Below is a small trained network, with its code and all its weights. Each question gives an input and a target symbol and asks what happens when units are switched off, that is, made to give their printed mean instead of their output.

import numpy as np


def w(rows, s, z=0):
    codes = np.array(rows[::2]) - 128.0
    scale = np.full(codes.shape[1], s)
    scale[-1] = z or s
    return codes * scale


def norm(h):
    return h / np.sqrt((h * h).mean(-1, keepdims=True) + 1e-5)


def f(y):
    return y / 2 * (1 + np.tanh(0.7978845608 * (y + 0.044715 * y**3)))


def softmax(a):
    e = np.exp(a - a.max(-1, keepdims=True))
    return e / e.sum(-1, keepdims=True)


def log_softmax(a):
    a = a - a.max(-1, keepdims=True)
    return a - np.log(np.exp(a).sum(-1, keepdims=True))


def net(x, mask):
    ids = ['ΔΘΛΣΦβγεζμξπψ'.index(c) for c in x.split()]
    T = len(ids)
    res = E[ids] + P[:T]
    u = 0
    for l in range(2):
        q, k, v = (norm(res) @ M[l].T for M in (Q, K, V))
        z = softmax(np.where(np.tri(T) > 0, q @ k.T / 3**0.5, -1e9)) @ v
        res = res + np.where(mask[u], z, O[l][:, -1]) @ O[l][:, :-1]
        u += 1
        y = f(norm(res) @ A[l][:, :-1].T + A[l][:, -1])
        res = res + np.where(mask[u : u + 4], y, B[l][:, -1]) @ B[l][:, :-1]
        u += 4
    return log_softmax(norm(res)[-1] @ U[:, :-1].T + U[:, -1])


Q, K, V, O, A, B = {}, {}, {}, {}, {}, {}
E = w([
[100,66,60,118,37],'Δ',
[77,124,103,142,29],'Θ',
[90,44,112,108,35],'Λ',
[88,168,106,90,199],'Σ',
[98,2,76,132,120],'Φ',
[49,54,94,149,49],'β',
[139,184,96,187,216],'γ',
[100,142,82,178,78],'ε',
[122,193,99,123,150],'ζ',
[156,208,95,152,121],'μ',
[113,121,84,210,202],'ξ',
[144,22,93,145,152],'π',
[139,108,90,188,118],'ψ',
],0.015)
P = w([
[119,82,78,155,66],'0',
[119,158,116,48,159],'1',
[119,100,8,173,85],'2',
[119,158,134,66,166],'3',
[116,119,5,187,84],'4',
[116,156,148,82,164],'5',
[113,119,5,192,86],'6',
[115,156,161,95,162],'7',
[105,111,7,198,88],'8',
[119,149,179,120,157],'9',
[104,119,13,188,99],'10',
[118,149,174,116,157],'11',
],0.017)
Q[0] = w([
[108,146,54,135,71],'L0H1',
[159,145,102,205,178],'L0H1',
[173,69,7,145,178],'L0H1',
],0.014)
K[0] = w([
[9,180,125,137,173],'L0H1',
[139,173,142,207,185],'L0H1',
[175,89,161,78,255],'L0H1',
],0.0096)
V[0] = w([
[255,152,250,180,46],'L0H1',
[115,190,68,120,58],'L0H1',
[116,94,97,127,239],'L0H1',
],0.0058)
O[0] = w([
[129,62,105,38,181,2],'L0H1',
[149,95,188,237,129,153],'L0H1',
[191,3,146,219,139,166],'L0H1',
],0.0053,0.0081)
A[0] = w([
[155,124,240,4,30,1],'L0N1',
[54,50,123,128,155,162],'L0N2',
[254,178,178,109,129,61],'L0N3',
[96,9,94,129,52,202],'L0N4',
],0.0095,0.0062)
B[0] = w([
[211,29,146,58,84,140],'L0N1',
[222,124,164,215,90,166],'L0N2',
[135,253,125,199,96,125],'L0N3',
[115,234,107,86,155,250],'L0N4',
],0.011,0.012)
Q[1] = w([
[152,104,132,129,126],'L1H1',
[164,165,253,64,140],'L1H1',
[140,149,123,167,133],'L1H1',
],0.026)
K[1] = w([
[167,115,116,130,135],'L1H1',
[109,117,3,116,120],'L1H1',
[106,114,144,154,103],'L1H1',
],0.026)
V[1] = w([
[19,55,164,91,38],'L1H1',
[254,118,135,117,56],'L1H1',
[78,82,83,153,193],'L1H1',
],0.01)
O[1] = w([
[116,177,116,231,137,1],'L1H1',
[248,81,112,85,59,138],'L1H1',
[128,208,85,100,170,96],'L1H1',
],0.011,0.007)
A[1] = w([
[44,135,219,108,119,132],'L1N1',
[68,74,70,137,39,116],'L1N2',
[6,183,219,73,52,4],'L1N3',
[83,38,176,66,195,115],'L1N4',
],0.014)
B[1] = w([
[128,63,147,48,116,169],'L1N1',
[181,78,199,141,205,254],'L1N2',
[150,81,4,239,152,164],'L1N3',
[172,107,166,240,113,156],'L1N4',
],0.014,0.0064)
U = w([
[94,133,86,198,30,150],'Δ',
[88,131,114,45,198,134],'Θ',
[131,178,36,110,95,96],'Λ',
[115,56,210,98,198,121],'Σ',
[184,195,120,150,126,117],'Φ',
[197,102,162,196,28,86],'β',
[127,87,132,57,60,176],'γ',
[126,120,185,185,163,135],'ε',
[101,210,152,150,95,195],'ζ',
[246,165,77,97,206,1],'μ',
[27,117,150,128,111,223],'ξ',
[108,142,152,134,248,107],'π',
[102,17,108,115,121,130],'ψ',
],0.015,0.0094)

Each question gives the input, a string of symbols that net reads in full, and the target symbol t.
The units are the heads (3 rows each of Q, K, V and O) and the neurons (one row each of A and B). Each row of codes is followed by its name. A weight is (code - 128) times the scale printed after its matrix; where a second scale follows, it is the last column's (O, A, B and U).
mask holds one flag per unit, layer by layer, with each layer's heads first. A switched-off unit (its flag False) gives its mean, the last column of its rows in O or B, instead of its output. The means were averaged over made-up inputs and are rounded, as every weight is.
A unit's drop is (log p(t) with every unit on - log p(t) with that unit switched off) / (log p(t) with every unit on - log p(t) with every unit switched off).
The circuit of an input: a set's keep is (log p(t) with only the set's units on - log p(t) with every unit switched off) / (log p(t) with every unit on - log p(t) with every unit switched off). Starting from all 10 units, units are removed one at a time, each time the one whose removal leaves the highest keep (on an exact tie, the one counted first), for as long as the keep stays at least 0.8.
units of the circuit, in order: the units of the circuit, biggest drop first
most important unit: the unit with the biggest drop
top k neurons: the k neurons with the biggest drops, biggest first
top k neurons in layer l: the k neurons of layer l with the biggest drops, biggest first
input Δ γ β, target Θ: most important unit : L1H1
input ψ π ψ, target γ: units of the circuit, in order : L1H1, L0N2
input π ψ ε ζ Δ γ π, target Θ: units of the circuit, in order : L1H1, L0N4, L0N2
input ψ Λ Λ Φ Λ Λ μ μ Θ ζ Θ, target π: top 2 neurons : L0N4, L1N2
input Φ ψ β Σ ζ, target ξ: units of the circuit, in order : L0N2, L1H1, L0N4
input ζ ψ Φ π ε ζ μ Λ Θ Δ, target Λ: units of the circuit, in order : L1N2, L0N4
input π Θ ψ Λ ζ β β Λ ζ, target β: units of the circuit, in order : L1H1, L0N1
input Σ β Λ π Σ, target γ: units of the circuit, in order : L0N2, L1H1
input Λ ψ μ, target μ: top 2 neurons in layer 0 : L0N2, L0N4
input Θ Λ ε Σ Λ Σ ζ, target ξ: units of the circuit, in order : L1H1, L0N4, L0N2
input Λ ψ ζ ζ Δ ζ, target Θ: units of the circuit, in order : L0N2, L0N4, L1N2
input Θ Θ μ γ ψ ψ μ, target μ: top 3 neurons : L0N4, L0N2, L1N2
input Λ ψ Λ Λ Θ Θ β γ ψ, target Θ: units of the circuit, in order : L0N4, L1H1, L0N2
input Θ Θ β ε Δ Σ, target Σ: units of the circuit, in order : L0N4
input β γ μ Λ μ Λ γ π Λ π μ, target γ: units of the circuit, in order : L1H1, L0N2
input ε β Λ Λ ε ε μ ζ γ, target π: top 2 neurons : L0N4, L0N2
input ζ Λ Λ μ ζ Δ ζ ξ ζ μ Δ Θ, target ψ: top 3 neurons : L1N3, L1N1, L0N4
input Θ ψ β μ Σ ε, target ξ: top 2 neurons : L0N2, L0N4
input μ β π ζ π, target π: top 2 neurons : L0N2, L0N4
input β ζ ψ Λ Λ Λ π Θ Λ Λ Λ, target β: top 3 neurons : L0N1, L0N2, L1N2
input Λ ξ ψ π Λ Λ Σ, target β: most important unit : L1H1
input ψ ψ Λ ζ μ, target π: top 3 neurons : L0N2, L0N4, L1N2
